Below is a small trained network, with its code and all its weights. Each question gives an input and a class and asks what happens when units are switched off, that is, made to give their printed mean instead of their output.

import numpy as np


def w(rows, s, z=0):
    codes = np.array(rows[::2]) - 128.0
    scale = np.full(codes.shape[1], s)
    scale[-1] = z or s
    return codes * scale


def f(y):
    return y / 2 * (1 + np.tanh(0.7978845608 * (y + 0.044715 * y**3)))


def log_softmax(a):
    a = a - a.max(-1, keepdims=True)
    return a - np.log(np.exp(a).sum(-1, keepdims=True))


def net(x, mask):
    res = np.array(x, float).reshape(1, 6) / 4 @ E
    y = f(res @ A[0][:, :-1].T + A[0][:, -1])
    res = res + np.where(mask, y, B[0][:, -1]) @ B[0][:, :-1]
    return log_softmax(res[-1] @ U[:, :-1].T + U[:, -1])


A, B = {}, {}
E = w([
[55,227,80,118,174,107,156,70,12,130,195],'x0',
[139,126,156,94,179,244,52,140,81,175,101],'x1',
[144,140,114,94,155,118,91,87,152,166,123],'x2',
[201,135,111,80,113,118,128,68,116,143,89],'x3',
[242,206,89,67,112,87,63,196,95,164,162],'x4',
[142,155,10,197,161,113,75,142,128,83,1],'x5',
],0.009)
A[0] = w([
[129,119,101,149,124,2,157,138,165,114,127,73],'neuron 0',
[147,144,128,137,122,101,97,158,116,122,138,28],'neuron 1',
[135,120,136,129,153,209,93,135,90,135,112,95],'neuron 2',
[111,122,105,140,143,102,125,155,110,137,62,54],'neuron 3',
[120,143,141,115,137,125,140,106,98,134,150,17],'neuron 4',
[102,172,76,143,161,120,128,98,55,113,143,83],'neuron 5',
[92,106,125,123,128,141,141,95,132,110,94,94],'neuron 6',
[161,94,125,143,114,140,109,160,200,122,90,95],'neuron 7',
[174,109,143,127,136,131,117,167,159,113,118,94],'neuron 8',
[139,125,123,117,153,197,104,164,92,129,93,32],'neuron 9',
[126,152,63,151,124,136,111,151,146,111,66,1],'neuron 10',
[132,122,97,170,145,124,104,121,126,106,100,85],'neuron 11',
[147,110,173,96,102,135,142,135,152,131,171,58],'neuron 12',
[172,166,111,114,121,91,91,197,101,131,149,55],'neuron 13',
[101,114,135,170,140,143,137,70,132,122,98,30],'neuron 14',
],0.018,0.0026)
B[0] = w([
[139,253,92,147,61,168,68,65,156,91,138,245],'neuron 0',
[109,89,103,118,96,119,195,139,167,115,126,160],'neuron 1',
[145,237,76,141,97,114,118,76,164,83,156,216],'neuron 2',
[142,103,156,91,163,108,119,103,106,106,183,190],'neuron 3',
[142,99,177,157,131,126,83,139,102,112,117,171],'neuron 4',
[81,104,173,137,94,83,67,210,76,168,63,248],'neuron 5',
[193,117,51,75,183,126,168,116,154,149,90,193],'neuron 6',
[79,126,132,131,101,70,96,199,68,166,73,242],'neuron 7',
[82,123,142,134,147,120,111,152,76,135,88,195],'neuron 8',
[118,188,117,155,37,138,102,89,161,101,136,205],'neuron 9',
[158,89,204,137,172,152,111,117,93,138,196,226],'neuron 10',
[129,105,198,97,124,143,175,94,117,155,172,196],'neuron 11',
[144,101,175,126,167,131,105,114,81,133,167,207],'neuron 12',
[140,62,65,119,203,162,226,120,199,126,103,219],'neuron 13',
[134,78,70,138,150,153,207,175,199,116,129,208],'neuron 14',
],0.014,0.015)
U = w([
[106,101,156,140,115,70,101,182,78,156,32,70],'0',
[150,203,113,145,76,137,115,60,159,83,147,42],'1',
[171,68,242,98,187,137,147,75,83,126,245,253],'2',
[150,58,64,117,185,137,219,140,195,117,80,156],'3',
],0.012,0.0028)

Each question gives the input, the list of numbers given to net, and the class t.
The units are the neurons (one row each of A and B). Each row of codes is followed by its name. A weight is (code - 128) times the scale printed after its matrix; where a second scale follows, it is the last column's (A, B and U).
mask holds one flag per neuron, in row order. A switched-off neuron (its flag False) gives its mean, the last column of its row in B, instead of its output. The means were averaged over made-up inputs and are rounded, as every weight is.
A unit's drop is (log p(t) with every unit on - log p(t) with that unit switched off) / (log p(t) with every unit on - log p(t) with every unit switched off).
The circuit of an input: a set's keep is (log p(t) with only the set's units on - log p(t) with every unit switched off) / (log p(t) with every unit on - log p(t) with every unit switched off). Starting from the 12 units with the biggest drops (on a tie, the unit counted first), units are removed one at a time, each time the one whose removal leaves the highest keep (on an exact tie, the one counted first), for as long as the keep stays at least 0.8.
units of the circuit, in order: the units of the circuit, biggest drop first
most important unit: the unit with the biggest drop
k most important neurons: the k neurons with the biggest drops, biggest first
drop of u: that unit's drop, to one decimal
input [5,-5,8,-2,-2,0], class 0: 3 most important neurons : neuron 5; neuron 2; neuron 9
input [-6,3,3,-7,-7,4], class 3: most important unit : neuron 14
input [-6,4,3,-5,7,-1], class 3: 3 most important neurons : neuron 13; neuron 5; neuron 1
input [3,7,3,2,-6,4], class 1: 2 most important neurons : neuron 2; neuron 9
input [-8,3,-4,-2,-8,-5], class 0: 2 most important neurons : neuron 7; neuron 13
input [8,3,-2,3,8,-4], class 0: 4 most important neurons : neuron 5; neuron 4; neuron 14; neuron 6
input [6,3,3,-5,2,8], class 2: 2 most important neurons : neuron 10; neuron 11
input [1,5,0,7,5,-2], class 1: 3 most important neurons : neuron 2; neuron 9; neuron 14
input [7,8,-5,8,0,4], class 1: 3 most important neurons : neuron 2; neuron 9; neuron 7
input [-6,-4,5,2,2,-6], class 0: 3 most important neurons : neuron 7; neuron 10; neuron 11
input [-5,5,-8,-8,-8,8], class 2: 3 most important neurons : neuron 10; neuron 11; neuron 3
input [-6,0,-4,0,-7,-2], class 3: 2 most important neurons : neuron 5; neuron 14
input [-2,4,-6,3,-4,5], class 2: drop of neuron 3 : 0.3
input [-5,3,3,1,7,5], class 3: units of the circuit, in order : neuron 13
input [8,-1,-8,8,-8,-8], class 0: drop of neuron 3 : 0.2
input [7,-5,-8,-5,-4,-2], class 0: drop of neuron 5 : 3.6
